Below is a small trained network, with its code and all its weights. Each question gives an input and a class and asks what happens when units are switched off, that is, made to give their printed mean instead of their output.

import numpy as np


def w(rows, s, z=0):
    codes = np.array(rows[::2]) - 128.0
    scale = np.full(codes.shape[1], s)
    scale[-1] = z or s
    return codes * scale


def f(y):
    return y / 2 * (1 + np.tanh(0.7978845608 * (y + 0.044715 * y**3)))


def log_softmax(a):
    a = a - a.max(-1, keepdims=True)
    return a - np.log(np.exp(a).sum(-1, keepdims=True))


def net(x, mask):
    res = np.array(x, float).reshape(1, 6) / 4 @ E
    y = f(res @ A[0][:, :-1].T + A[0][:, -1])
    res = res + np.where(mask, y, B[0][:, -1]) @ B[0][:, :-1]
    return log_softmax(res[-1] @ U[:, :-1].T + U[:, -1])


A, B = {}, {}
E = w([
[87,197,237,182,138,114,148,95,214,161,78],'x0',
[226,185,106,66,115,10,172,86,156,106,140],'x1',
[130,127,129,128,128,130,130,128,130,128,127],'x2',
[137,75,143,135,46,70,108,220,166,179,114],'x3',
[128,128,129,128,128,128,124,128,128,129,128],'x4',
[153,34,174,126,99,107,123,33,98,143,91],'x5',
],0.012)
A[0] = w([
[225,173,101,107,101,23,142,93,170,106,135,66],'N0',
[103,108,140,118,124,149,115,140,133,121,137,62],'N1',
[156,67,156,133,74,38,116,231,158,139,110,53],'N2',
[173,14,179,130,94,90,141,19,113,130,104,13],'N3',
[123,116,142,120,81,123,128,146,141,145,130,27],'N4',
[154,198,98,117,165,177,137,37,104,92,119,8],'N5',
[152,249,77,118,144,135,150,244,147,110,133,14],'N6',
[113,188,117,147,116,132,134,148,147,125,138,48],'N7',
[190,74,28,96,129,128,109,148,64,104,142,34],'N8',
[164,99,63,120,143,119,126,150,114,128,130,71],'N9',
[78,65,158,152,121,237,115,167,114,139,114,102],'N10',
[117,206,249,149,134,96,125,100,194,143,98,25],'N11',
[186,178,99,101,131,51,147,110,111,139,128,99],'N12',
[107,149,120,125,166,155,114,52,107,118,144,2],'N13',
[130,96,147,119,121,116,125,160,144,135,122,39],'N14',
],0.017,0.0027)
B[0] = w([
[93,103,166,139,195,211,141,133,135,108,106,254],'N0',
[148,109,160,131,146,125,120,117,112,115,118,148],'N1',
[249,166,104,130,154,118,143,135,128,166,140,239],'N2',
[57,140,107,121,130,48,17,153,128,137,144,237],'N3',
[179,132,135,106,150,125,128,116,130,126,148,155],'N4',
[241,150,118,133,152,122,131,142,140,171,129,214],'N5',
[78,129,122,127,129,51,23,137,127,145,131,250],'N6',
[114,122,119,111,123,95,99,125,120,126,143,173],'N7',
[100,137,137,132,25,129,197,88,141,120,120,241],'N8',
[118,106,147,119,85,118,159,108,121,112,139,181],'N9',
[82,112,143,136,196,203,148,140,134,104,114,235],'N10',
[104,110,126,123,22,136,204,89,120,104,131,247],'N11',
[101,108,122,143,173,183,147,155,110,109,130,214],'N12',
[205,147,113,112,145,96,131,149,130,140,132,183],'N13',
[171,147,119,116,142,116,133,128,115,122,109,153],'N14',
],0.021,0.025)
U = w([
[109,77,157,172,230,194,160,141,107,108,93,161],'0',
[125,107,126,135,62,104,213,59,112,119,133,250],'1',
[87,115,99,127,166,44,62,134,113,149,138,19],'2',
[254,157,96,132,190,111,175,130,117,183,135,34],'3',
],0.0077,0.0015)

Each question gives the input, the list of numbers given to net, and the class t.
The units are the neurons (one row each of A and B). Each row of codes is followed by its name. A weight is (code - 128) times the scale printed after its matrix; where a second scale follows, it is the last column's (A, B and U).
mask holds one flag per neuron, in row order. A switched-off neuron (its flag False) gives its mean, the last column of its row in B, instead of its output. The means were averaged over made-up inputs and are rounded, as every weight is.
A unit's drop is (log p(t) with every unit on - log p(t) with that unit switched off) / (log p(t) with every unit on - log p(t) with every unit switched off).
The circuit of an input: a set's keep is (log p(t) with only the set's units on - log p(t) with every unit switched off) / (log p(t) with every unit on - log p(t) with every unit switched off). Starting from the 12 units with the biggest drops (on a tie, the unit counted first), units are removed one at a time, each time the one whose removal leaves the highest keep (on an exact tie, the one counted first), for as long as the keep stays at least 0.8.
units of the circuit, in order: the units of the circuit, biggest drop first
k most important neurons: the k neurons with the biggest drops, biggest first
drop when u is switched off: that unit's drop, to one decimal
input [2,4,-6,7,8,-4], class 3: most important neuron	N2
input [-7,7,7,-6,-4,-4], class 0: 3 most important neurons	N0; N12; N11
input [-1,-5,-4,7,-3,-6], class 3: 2 most important neurons	N2; N3
input [-3,4,4,-6,5,4], class 3: 2 most important neurons	N5; N6
input [-6,-5,-3,5,-5,3], class 1: 3 most important neurons	N8; N0; N5
input [7,-1,5,8,-2,1], class 3: 2 most important neurons	N2; N8
input [7,-4,5,7,-5,-2], class 1: 3 most important neurons	N11; N5; N13
input [-5,5,-6,6,-8,7], class 2: 2 most important neurons	N3; N11
input [2,-1,-8,-2,3,4], class 2: 2 most important neurons	N8; N3
input [1,3,-1,-5,-3,6], class 2: 2 most important neurons	N3; N2
input [7,-3,-7,-8,8,3], class 3: 3 most important neurons	N5; N13; N8
input [6,-5,7,5,7,1], class 1: 4 most important neurons	N11; N0; N12; N5
input [-3,-1,-8,-6,-5,-5], class 3: 3 most important neurons	N5; N3; N13
input [-8,-6,1,-3,4,8], class 1: units of the circuit, in order	N8
input [6,-2,-7,-4,-8,2], class 1: drop when N11 is switched off	2.5
input [3,7,1,0,-5,-3], class 0: drop when N0 is switched off	0.1
input [-3,8,2,2,8,-5], class 0: drop when N0 is switched off	2.0
